Here is a tiny trained network, its code and every weight. The questions are about switching its units off for an input and a target symbol, where a switched-off unit gives its printed mean instead of its output.

import numpy as np


def w(rows, s, z=0):
    codes = np.array(rows[::2]) - 128.0
    scale = np.full(codes.shape[1], s)
    scale[-1] = z or s
    return codes * scale


def f(y):
    return y / 2 * (1 + np.tanh(0.7978845608 * (y + 0.044715 * y**3)))


def softmax(a):
    e = np.exp(a - a.max(-1, keepdims=True))
    return e / e.sum(-1, keepdims=True)


def log_softmax(a):
    a = a - a.max(-1, keepdims=True)
    return a - np.log(np.exp(a).sum(-1, keepdims=True))


def net(x, mask):
    ids = ['Γβδζηθμφψω'.index(c) for c in x.split()]
    T = len(ids)
    res = E[ids] + P[:T]
    u = 0
    for l in range(2):
        q, k, v = (res @ M[l].T for M in (Q, K, V))
        z = softmax(np.where(np.tri(T) > 0, q @ k.T / 2**0.5, -1e9)) @ v
        res = res + np.where(mask[u], z, O[l][:, -1]) @ O[l][:, :-1]
        u += 1
        y = f(res @ A[l][:, :-1].T + A[l][:, -1])
        res = res + np.where(mask[u : u + 8], y, B[l][:, -1]) @ B[l][:, :-1]
        u += 8
    return log_softmax(res[-1] @ U[:, :-1].T + U[:, -1])


Q, K, V, O, A, B = {}, {}, {}, {}, {}, {}
E = w([
[116,37,145,95],'Γ',
[140,125,144,52],'β',
[107,35,181,107],'δ',
[196,107,85,85],'ζ',
[192,167,110,152],'η',
[195,121,218,167],'θ',
[181,164,215,135],'μ',
[68,196,179,107],'φ',
[112,228,201,96],'ψ',
[6,146,150,129],'ω',
],0.019)
P = w([
[132,76,156,14],'0',
[125,106,163,3],'1',
[136,133,154,26],'2',
[106,160,121,56],'3',
[86,185,86,81],'4',
[64,207,70,105],'5',
[62,223,51,115],'6',
],0.0048)
Q[0] = w([
[193,246,184,9],'L0H0',
[62,206,76,254],'L0H0',
],0.0061)
K[0] = w([
[105,134,111,185],'L0H0',
[56,1,104,16],'L0H0',
],0.0078)
V[0] = w([
[82,253,221,131],'L0H0',
[186,187,101,36],'L0H0',
],0.0073)
O[0] = w([
[113,107,231,91,199],'L0H0',
[72,187,63,3,253],'L0H0',
],0.0071,0.005)
A[0] = w([
[230,19,172,128,95],'L0N0',
[60,114,181,2,254],'L0N1',
[105,171,149,69,92],'L0N2',
[144,125,186,139,132],'L0N3',
[172,228,127,174,146],'L0N4',
[42,90,169,69,165],'L0N5',
[244,73,77,17,84],'L0N6',
[128,35,22,194,93],'L0N7',
],0.008,0.0062)
B[0] = w([
[166,182,119,167,135],'L0N0',
[218,167,92,176,251],'L0N1',
[105,146,153,172,155],'L0N2',
[150,120,61,146,134],'L0N3',
[143,134,192,2,135],'L0N4',
[131,174,75,146,185],'L0N5',
[139,131,131,205,179],'L0N6',
[128,152,136,226,129],'L0N7',
],0.0085,0.02)
Q[1] = w([
[201,229,68,124],'L1H0',
[241,249,135,253],'L1H0',
],0.0047)
K[1] = w([
[111,119,123,75],'L1H0',
[19,127,137,2],'L1H0',
],0.0097)
V[1] = w([
[40,170,100,177],'L1H0',
[100,191,177,2],'L1H0',
],0.0089)
O[1] = w([
[91,141,113,252,254],'L1H0',
[189,228,124,150,162],'L1H0',
],0.011,0.00071)
A[1] = w([
[131,168,148,119,107],'L1N0',
[134,174,105,147,115],'L1N1',
[112,152,37,81,168],'L1N2',
[57,62,178,102,50],'L1N3',
[110,155,249,124,71],'L1N4',
[179,87,195,48,253],'L1N5',
[180,177,121,157,142],'L1N6',
[165,95,134,202,123],'L1N7',
],0.012,0.0057)
B[1] = w([
[70,93,172,186,164],'L1N0',
[157,54,121,161,198],'L1N1',
[148,33,106,111,181],'L1N2',
[69,175,167,76,129],'L1N3',
[150,72,59,251,143],'L1N4',
[114,248,5,119,157],'L1N5',
[76,72,254,63,251],'L1N6',
[85,229,166,150,163],'L1N7',
],0.0076,0.02)
U = w([
[166,58,114,160,204],'Γ',
[165,118,201,143,25],'β',
[119,122,149,106,74],'δ',
[191,96,146,124,3],'ζ',
[116,175,141,87,195],'η',
[190,170,105,188,65],'θ',
[156,159,124,254,171],'μ',
[66,117,150,103,154],'φ',
[116,142,171,151,160],'ψ',
[40,92,148,115,185],'ω',
],0.0092,0.0041)

Each question gives the input, a string of symbols that net reads in full, and the target symbol t.
The units are the heads (2 rows each of Q, K, V and O) and the neurons (one row each of A and B). Each row of codes is followed by its name. A weight is (code - 128) times the scale printed after its matrix; where a second scale follows, it is the last column's (O, A, B and U).
mask holds one flag per unit, layer by layer, with each layer's heads first. A switched-off unit (its flag False) gives its mean, the last column of its rows in O or B, instead of its output. The means were averaged over made-up inputs and are rounded, as every weight is.
A unit's drop is (log p(t) with every unit on - log p(t) with that unit switched off) / (log p(t) with every unit on - log p(t) with every unit switched off).
The circuit of an input: a set's keep is (log p(t) with only the set's units on - log p(t) with every unit switched off) / (log p(t) with every unit on - log p(t) with every unit switched off). Starting from the 12 units with the biggest drops (on a tie, the unit counted first), units are removed one at a time, each time the one whose removal leaves the highest keep (on an exact tie, the one counted first), for as long as the keep stays at least 0.8.
units of the circuit, in order: the units of the circuit, biggest drop first
most important unit: the unit with the biggest drop
k most important neurons: the k neurons with the biggest drops, biggest first
top k neurons in layer l: the k neurons of layer l with the biggest drops, biggest first
input δ Γ Γ μ δ, target η: most important neuron : (L1N5)
input ζ Γ ζ μ ζ ψ δ, target β: 2 most important neurons : (L1N6 L0N4)
input Γ ζ ω ψ δ, target μ: 3 most important neurons : (L0N1 L0N6 L0N5)
input ψ ω ζ θ ψ η, target η: units of the circuit, in order : (L0N1 L0N4 L1H0 L0N6)
input φ ζ ψ β, target β: 2 most important neurons : (L0N6 L1N6)
input ζ ω Γ ζ ζ ψ ζ, target β: 4 most important neurons : (L0N6 L0N4 L1N6 L1N5)
input ζ ζ ω ψ Γ, target μ: units of the circuit, in order : (L0N6 L1H0 L0H0 L0N1)
input φ Γ Γ η ζ Γ θ, target θ: 4 most important neurons : (L0N1 L1N5 L1N4 L0N5)
input μ Γ μ Γ, target η: units of the circuit, in order : (L1H0 L1N5 L0H0)
input Γ Γ ζ Γ ω ζ, target μ: 2 most important neurons : (L0N6 L1N6)
input Γ ζ ψ φ, target β: 2 most important neurons : (L1N6 L0N6)
input Γ Γ Γ ζ ζ μ, target η: units of the circuit, in order : (L1N5 L1H0 L0N4)
input μ ζ ζ, target η: units of the circuit, in order : (L1H0 L1N5)
input ζ ζ ζ β ψ, target β: top 2 neurons in layer 1 : (L1N6 L1N1)
input Γ ψ δ, target β: top 3 neurons in layer 0 : (L0N6 L0N0 L0N7)
input δ ζ μ μ ζ, target η: top 4 neurons in layer 0 : (L0N5 L0N3 L0N1 L0N7)
input δ μ ω ψ, target μ: 2 most important neurons : (L1N4 L0N2)
input ω δ θ ψ ψ Γ, target β: top neuron in layer 0 : (L0N4)
input ζ δ β ω, target μ: 3 most important neurons : (L0N6 L1N6 L0N4)
input ζ ζ δ ζ Γ Γ ζ, target Γ: most important unit : L1N6
